Below is a small trained network, with its code and all its weights. Each question gives an input and a target symbol and asks what happens when units are switched off, that is, made to give their printed mean instead of their output.

import numpy as np


def w(rows, s, z=0):
    codes = np.array(rows[::2]) - 128.0
    scale = np.full(codes.shape[1], s)
    scale[-1] = z or s
    return codes * scale


def f(y):
    return np.maximum(y, 0)


def softmax(a):
    e = np.exp(a - a.max(-1, keepdims=True))
    return e / e.sum(-1, keepdims=True)


def log_softmax(a):
    a = a - a.max(-1, keepdims=True)
    return a - np.log(np.exp(a).sum(-1, keepdims=True))


def net(x, mask):
    ids = ['αβζηλξστ'.index(c) for c in x.split()]
    T = len(ids)
    res = E[ids] + P[:T]
    q, k, v = (res @ M[0].T for M in (Q, K, V))
    z = softmax(np.where(np.tri(T) > 0, q @ k.T / 2**0.5, -1e9)) @ v
    res = res + np.where(mask[0], z, O[0][:, -1]) @ O[0][:, :-1]
    y = f(res @ A[0][:, :-1].T + A[0][:, -1])
    res = res + np.where(mask[1:13], y, B[0][:, -1]) @ B[0][:, :-1]
    return log_softmax(res[-1] @ U[:, :-1].T + U[:, -1])


Q, K, V, O, A, B = {}, {}, {}, {}, {}, {}
E = w([
[89,84,167,145,51],'α',
[200,53,107,41,94],'β',
[197,60,109,252,57],'ζ',
[239,138,92,50,121],'η',
[127,120,119,72,103],'λ',
[153,207,114,194,130],'ξ',
[186,192,92,98,130],'σ',
[91,136,147,150,106],'τ',
],0.019)
P = w([
[92,237,246,95,246],'0',
[59,247,71,85,71],'1',
[96,202,55,130,69],'2',
[120,175,68,146,39],'3',
[134,171,61,162,51],'4',
[149,165,82,169,38],'5',
[159,168,83,179,27],'6',
[168,162,92,165,27],'7',
[167,172,117,188,20],'8',
[189,169,108,168,11],'9',
[177,162,132,169,23],'10',
[194,166,125,175,3],'11',
],0.0053)
Q[0] = w([
[143,103,160,155,165],'H1',
[76,66,130,113,249],'H1',
],0.016)
K[0] = w([
[95,116,83,53,115],'H1',
[89,148,9,123,37],'H1',
],0.013)
V[0] = w([
[32,145,174,229,193],'H1',
[255,174,148,182,200],'H1',
],0.0075)
O[0] = w([
[146,73,254,187,248,97],'H1',
[84,101,28,181,173,254],'H1',
],0.013,0.0036)
A[0] = w([
[145,143,89,141,206,148],'N1',
[147,126,84,146,105,73],'N2',
[48,62,88,101,104,113],'N3',
[118,216,165,228,93,107],'N4',
[141,90,157,133,252,60],'N5',
[161,156,195,80,97,144],'N6',
[127,178,127,85,66,60],'N7',
[74,92,158,121,72,119],'N8',
[196,146,217,153,135,140],'N9',
[116,174,193,95,129,12],'N10',
[210,145,94,67,204,39],'N11',
[8,200,167,34,135,60],'N12',
],0.011)
B[0] = w([
[109,130,174,181,147,214],'N1',
[79,131,168,149,131,198],'N2',
[178,151,168,139,175,230],'N3',
[138,74,87,63,165,227],'N4',
[123,128,55,93,6,219],'N5',
[159,133,133,130,169,222],'N6',
[142,122,173,169,116,253],'N7',
[175,99,139,151,177,175],'N8',
[37,154,146,117,101,198],'N9',
[173,152,119,199,142,133],'N10',
[113,137,202,140,50,159],'N11',
[132,107,209,78,116,156],'N12',
],0.013,0.0075)
U = w([
[70,168,76,79,158,254],'α',
[94,139,211,66,154,90],'β',
[124,176,176,152,38,74],'ζ',
[197,91,122,49,103,220],'η',
[143,111,220,214,178,122],'λ',
[107,254,147,189,124,81],'ξ',
[85,68,136,169,75,110],'σ',
[32,111,162,57,60,21],'τ',
],0.008,0.0082)

Each question gives the input, a string of symbols that net reads in full, and the target symbol t.
The units are the heads (2 rows each of Q, K, V and O) and the neurons (one row each of A and B). Each row of codes is followed by its name. A weight is (code - 128) times the scale printed after its matrix; where a second scale follows, it is the last column's (O, A, B and U).
mask holds one flag per unit, heads first, then neurons. A switched-off unit (its flag False) gives its mean, the last column of its rows in O or B, instead of its output. The means were averaged over made-up inputs and are rounded, as every weight is.
A unit's drop is (log p(t) with every unit on - log p(t) with that unit switched off) / (log p(t) with every unit on - log p(t) with every unit switched off).
The circuit of an input: a set's keep is (log p(t) with only the set's units on - log p(t) with every unit switched off) / (log p(t) with every unit on - log p(t) with every unit switched off). Starting from the 12 units with the biggest drops (on a tie, the unit counted first), units are removed one at a time, each time the one whose removal leaves the highest keep (on an exact tie, the one counted first), for as long as the keep stays at least 0.8.
circuit, biggest first: the units of the circuit, biggest drop first
unit that matters most: the unit with the biggest drop
k most important neurons: the k neurons with the biggest drops, biggest first
drop of u: that unit's drop, to one decimal
input ζ λ β, target λ: circuit, biggest first	[H1 N5]
input τ β ξ, target τ: 2 most important neurons	[N9 N5]
input σ λ η σ, target ξ: circuit, biggest first	[N4 H1 N1]
input α ξ β λ ξ β α σ λ λ τ, target β: circuit, biggest first	[H1 N9 N4]
input λ ζ λ β η ξ λ λ λ α, target λ: circuit, biggest first	[N5]
input η η λ ξ ζ, target ξ: circuit, biggest first	[H1 N3 N2]
input β λ λ ξ σ, target ζ: circuit, biggest first	[H1 N7]
input τ η λ ξ λ λ, target τ: circuit, biggest first	[H1 N9 N5 N3]
input η λ τ, target ξ: circuit, biggest first	[H1 N3 N7]
input ζ β λ ζ ξ, target λ: 2 most important neurons	[N1 N5]
input β τ η λ, target ζ: 2 most important neurons	[N7 N4]
input η ξ λ ξ λ, target ξ: 2 most important neurons	[N3 N4]
input τ ξ λ τ, target τ: 3 most important neurons	[N9 N5 N3]
input ξ λ λ λ α λ η, target σ: 2 most important neurons	[N5 N1]
input ξ ξ λ α, target λ: unit that matters most	N3
input ξ λ ξ, target σ: 4 most important neurons	[N5 N1 N3 N6]
input ξ α ξ η λ β λ λ β, target σ: 4 most important neurons	[N5 N1 N4 N6]
input α η ζ λ ξ σ β λ τ λ σ α, target β: 2 most important neurons	[N9 N7]
input λ ξ σ λ α λ ξ ξ σ ξ, target η: 2 most important neurons	[N4 N1]
input λ λ λ η ξ α, target η: drop of H1	0.2
input β λ τ η λ η λ β, target ζ: drop of N2	0.4
input η λ λ λ ξ η λ η λ, target ξ: drop of N4	0.2
